Below are the code and all the weights of a small trained network. Each question names an input and a target symbol and asks about switching units off, where a switched-off unit gives its printed mean instead of its output.

import numpy as np


def w(rows, s, z=0):
    codes = np.array(rows[::2]) - 128.0
    scale = np.full(codes.shape[1], s)
    scale[-1] = z or s
    return codes * scale


def softmax(a):
    e = np.exp(a - a.max(-1, keepdims=True))
    return e / e.sum(-1, keepdims=True)


def log_softmax(a):
    a = a - a.max(-1, keepdims=True)
    return a - np.log(np.exp(a).sum(-1, keepdims=True))


def net(x, mask):
    ids = ['βγδζηλπφ'.index(c) for c in x.split()]
    T = len(ids)
    res = E[ids] + P[:T]
    u = 0
    for l in range(2):
        r = res
        for j in range(3):
            rows = slice(3 * j, 3 * j + 3)
            q, k, v = (r @ M[l][rows].T for M in (Q, K, V))
            z = softmax(np.where(np.tri(T) > 0, q @ k.T / 3**0.5, -1e9)) @ v
            o = O[l][rows]
            res = res + np.where(mask[u + j], z, o[:, -1]) @ o[:, :-1]
        u += 3
    return log_softmax(res[-1] @ U[:, :-1].T + U[:, -1])


Q, K, V, O = {}, {}, {}, {}
E = w([
[163,255,220,162,146,123,67,28],'β',
[144,161,91,115,15,184,27,127],'γ',
[147,60,112,129,202,166,115,45],'δ',
[112,168,176,236,75,112,177,156],'ζ',
[154,172,149,37,109,169,140,251],'η',
[197,152,53,162,127,106,123,155],'λ',
[50,162,110,97,179,28,161,154],'π',
[91,161,162,146,175,10,41,20],'φ',
],0.016)
P = w([
[101,66,78,95,130,217,123,92],'0',
[67,121,110,137,146,134,119,200],'1',
[175,76,114,57,96,45,183,123],'2',
[84,146,137,158,162,164,59,207],'3',
[158,141,118,110,64,92,148,133],'4',
[46,119,123,179,211,212,35,226],'5',
[124,166,90,86,96,86,151,129],'6',
[91,167,101,112,163,135,45,252],'7',
[79,181,7,55,71,21,155,2],'8',
],0.0096)
Q[0] = w([
[166,146,143,80,86,112,108,65],'L0H0',
[43,102,76,93,140,182,118,70],'L0H0',
[135,117,119,189,101,100,57,137],'L0H0',
[209,147,80,64,42,92,191,143],'L0H1',
[93,138,148,126,251,113,150,188],'L0H1',
[187,108,13,87,135,80,147,112],'L0H1',
[30,171,123,237,177,120,2,185],'L0H2',
[192,110,97,154,145,57,137,97],'L0H2',
[131,127,168,146,76,79,196,80],'L0H2',
],0.009)
K[0] = w([
[89,206,178,83,94,74,124,83],'L0H0',
[109,77,121,146,142,159,103,158],'L0H0',
[72,173,91,182,142,170,153,158],'L0H0',
[123,166,41,153,110,110,146,73],'L0H1',
[143,180,153,133,255,124,182,171],'L0H1',
[170,121,41,135,141,90,127,102],'L0H1',
[192,173,56,203,244,98,113,180],'L0H2',
[34,97,91,161,169,118,133,90],'L0H2',
[84,129,153,93,31,164,127,133],'L0H2',
],0.0079)
V[0] = w([
[126,200,149,135,83,140,135,63],'L0H0',
[207,135,196,143,171,136,155,2],'L0H0',
[117,38,164,125,99,181,157,158],'L0H0',
[124,206,149,141,142,138,106,74],'L0H1',
[162,128,164,169,222,131,140,181],'L0H1',
[187,115,51,228,100,116,219,61],'L0H1',
[98,170,167,162,116,195,220,62],'L0H2',
[51,79,193,160,176,118,145,86],'L0H2',
[218,174,98,160,84,149,66,152],'L0H2',
],0.0079)
O[0] = w([
[6,105,137,103,107,101,150,141,247],'L0H0',
[155,4,85,150,117,148,153,187,175],'L0H0',
[117,42,170,192,134,194,49,78,3],'L0H0',
[139,177,106,152,201,98,171,70,216],'L0H1',
[228,147,120,167,35,171,100,215,74],'L0H1',
[204,156,104,135,30,113,124,3,30],'L0H1',
[101,221,200,107,133,171,166,83,101],'L0H2',
[111,149,244,164,92,163,69,77,78],'L0H2',
[196,134,78,151,215,160,120,80,234],'L0H2',
],0.0068,0.0049)
Q[1] = w([
[196,93,200,220,143,186,93,198],'L1H0',
[75,230,136,211,180,155,116,143],'L1H0',
[188,44,227,17,198,77,234,82],'L1H0',
[184,126,41,120,61,89,251,29],'L1H1',
[192,115,103,73,122,68,219,40],'L1H1',
[75,187,80,119,226,171,178,95],'L1H1',
[148,144,135,241,245,174,50,165],'L1H2',
[55,92,149,10,116,130,228,76],'L1H2',
[46,151,224,84,14,253,152,187],'L1H2',
],0.0051)
K[1] = w([
[141,112,84,160,3,116,193,123],'L1H0',
[135,151,84,164,77,111,28,181],'L1H0',
[105,85,173,52,148,175,171,73],'L1H0',
[125,84,65,225,174,65,113,134],'L1H1',
[55,125,118,250,145,196,113,19],'L1H1',
[185,170,142,214,192,140,107,207],'L1H1',
[244,143,168,162,129,80,167,29],'L1H2',
[46,80,204,228,202,144,127,48],'L1H2',
[83,80,172,104,122,32,202,96],'L1H2',
],0.0059)
V[1] = w([
[133,206,100,253,149,164,148,171],'L1H0',
[128,68,123,179,124,52,94,121],'L1H0',
[87,118,26,90,76,83,105,218],'L1H0',
[76,11,143,144,199,78,108,95],'L1H1',
[11,167,168,144,121,68,115,50],'L1H1',
[142,147,32,14,156,131,103,116],'L1H1',
[158,167,125,85,153,254,55,134],'L1H2',
[128,139,57,130,71,141,87,66],'L1H2',
[138,151,82,127,3,38,52,172],'L1H2',
],0.0085)
O[1] = w([
[158,36,118,95,183,77,204,122,254],'L1H0',
[42,148,130,119,117,68,64,200,86],'L1H0',
[128,114,112,91,152,227,82,163,182],'L1H0',
[92,26,38,150,134,106,110,189,119],'L1H1',
[108,98,53,161,112,187,201,140,131],'L1H1',
[112,86,163,1,162,102,134,107,212],'L1H1',
[167,84,91,171,158,201,66,156,169],'L1H2',
[99,152,111,78,242,46,112,118,105],'L1H2',
[91,117,104,95,188,192,126,150,71],'L1H2',
],0.0084,0.0064)
U = w([
[154,85,159,97,126,91,185,111,97],'β',
[145,140,94,119,207,116,120,127,54],'γ',
[137,150,125,133,102,55,60,138,163],'δ',
[162,253,106,125,130,111,114,104,175],'ζ',
[164,70,170,121,128,158,119,125,163],'η',
[160,145,194,56,112,88,102,105,190],'λ',
[88,154,132,58,89,163,141,92,150],'π',
[89,124,118,106,116,100,130,167,1],'φ',
],0.0072,0.0034)

Each question gives the input, a string of symbols that net reads in full, and the target symbol t.
The units are the heads (3 rows each of Q, K, V and O). Each row of codes is followed by its name. A weight is (code - 128) times the scale printed after its matrix; where a second scale follows, it is the last column's (O and U).
mask holds one flag per head, layer by layer. A switched-off head (its flag False) gives its mean, the last column of its rows in O, instead of its output. The means were averaged over made-up inputs and are rounded, as every weight is.
A unit's drop is (log p(t) with every unit on - log p(t) with that unit switched off) / (log p(t) with every unit on - log p(t) with every unit switched off).
The circuit of an input: a set's keep is (log p(t) with only the set's units on - log p(t) with every unit switched off) / (log p(t) with every unit on - log p(t) with every unit switched off). Starting from all 6 units, units are removed one at a time, each time the one whose removal leaves the highest keep (on an exact tie, the one counted first), for as long as the keep stays at least 0.8.
units of the circuit, in order: the units of the circuit, biggest drop first
most important unit: the unit with the biggest drop
heads that matter: for each layer, one digit per head in row order, 1 if its drop is at least 0.15 and else 0, layers parted by /
input ζ β β β π ζ η γ λ, target ζ: units of the circuit, in order -> L1H1, L0H1
input λ π ζ λ ζ γ ζ, target λ: units of the circuit, in order -> L1H1, L0H2, L0H1
input η β π γ β δ η η π, target δ: units of the circuit, in order -> L0H0, L1H1, L1H2
input β β φ π λ ζ, target γ: units of the circuit, in order -> L0H2, L1H2, L0H1
input β β π η γ β ζ φ, target λ: units of the circuit, in order -> L1H1, L0H1
input γ β β, target γ: units of the circuit, in order -> L1H2, L0H2
input π π β, target π: units of the circuit, in order -> L0H2, L1H2, L1H1
input β λ ζ δ γ δ γ γ, target γ: units of the circuit, in order -> L0H2, L1H2
input γ λ φ, target γ: units of the circuit, in order -> L1H2
input δ ζ λ, target δ: heads that matter -> 100 / 110
input η λ β, target η: heads that matter -> 110 / 101
input π β η δ π β β δ γ, target β: units of the circuit, in order -> L1H0, L0H1, L0H2
input π β ζ β γ β, target ζ: heads that matter -> 011 / 010
input ζ γ φ, target ζ: heads that matter -> 011 / 110
input η δ η, target η: heads that matter -> 011 / 001
input β γ β, target β: most important unit -> L0H2
input ζ δ λ γ ζ γ π γ γ, target γ: units of the circuit, in order -> L1H2, L0H2
input ζ η π, target ζ: heads that matter -> 101 / 010
input γ η δ ζ, target λ: units of the circuit, in order -> L1H1, L0H2
input ζ η ζ ζ η β ζ, target ζ: units of the circuit, in order -> L1H1, L0H1
input γ γ η ζ δ β, target λ: heads that matter -> 001 / 010
input φ ζ η, target φ: heads that matter -> 001 / 110
input β λ β, target β: heads that matter -> 111 / 100
input δ η γ β π φ, target λ: heads that matter -> 011 / 010
input β γ ζ β π β ζ φ π, target β: units of the circuit, in order -> L1H0, L0H1
input γ φ ζ ζ λ φ λ γ β, target φ: units of the circuit, in order -> L0H0, L1H1
input β ζ π η η δ β γ, target λ: heads that matter -> 000 / 010
input γ β γ λ π γ γ ζ η, target γ: heads that matter -> 101 / 001
input η γ φ δ λ ζ, target γ: heads that matter -> 101 / 001
input φ δ γ δ γ, target δ: heads that matter -> 110 / 110
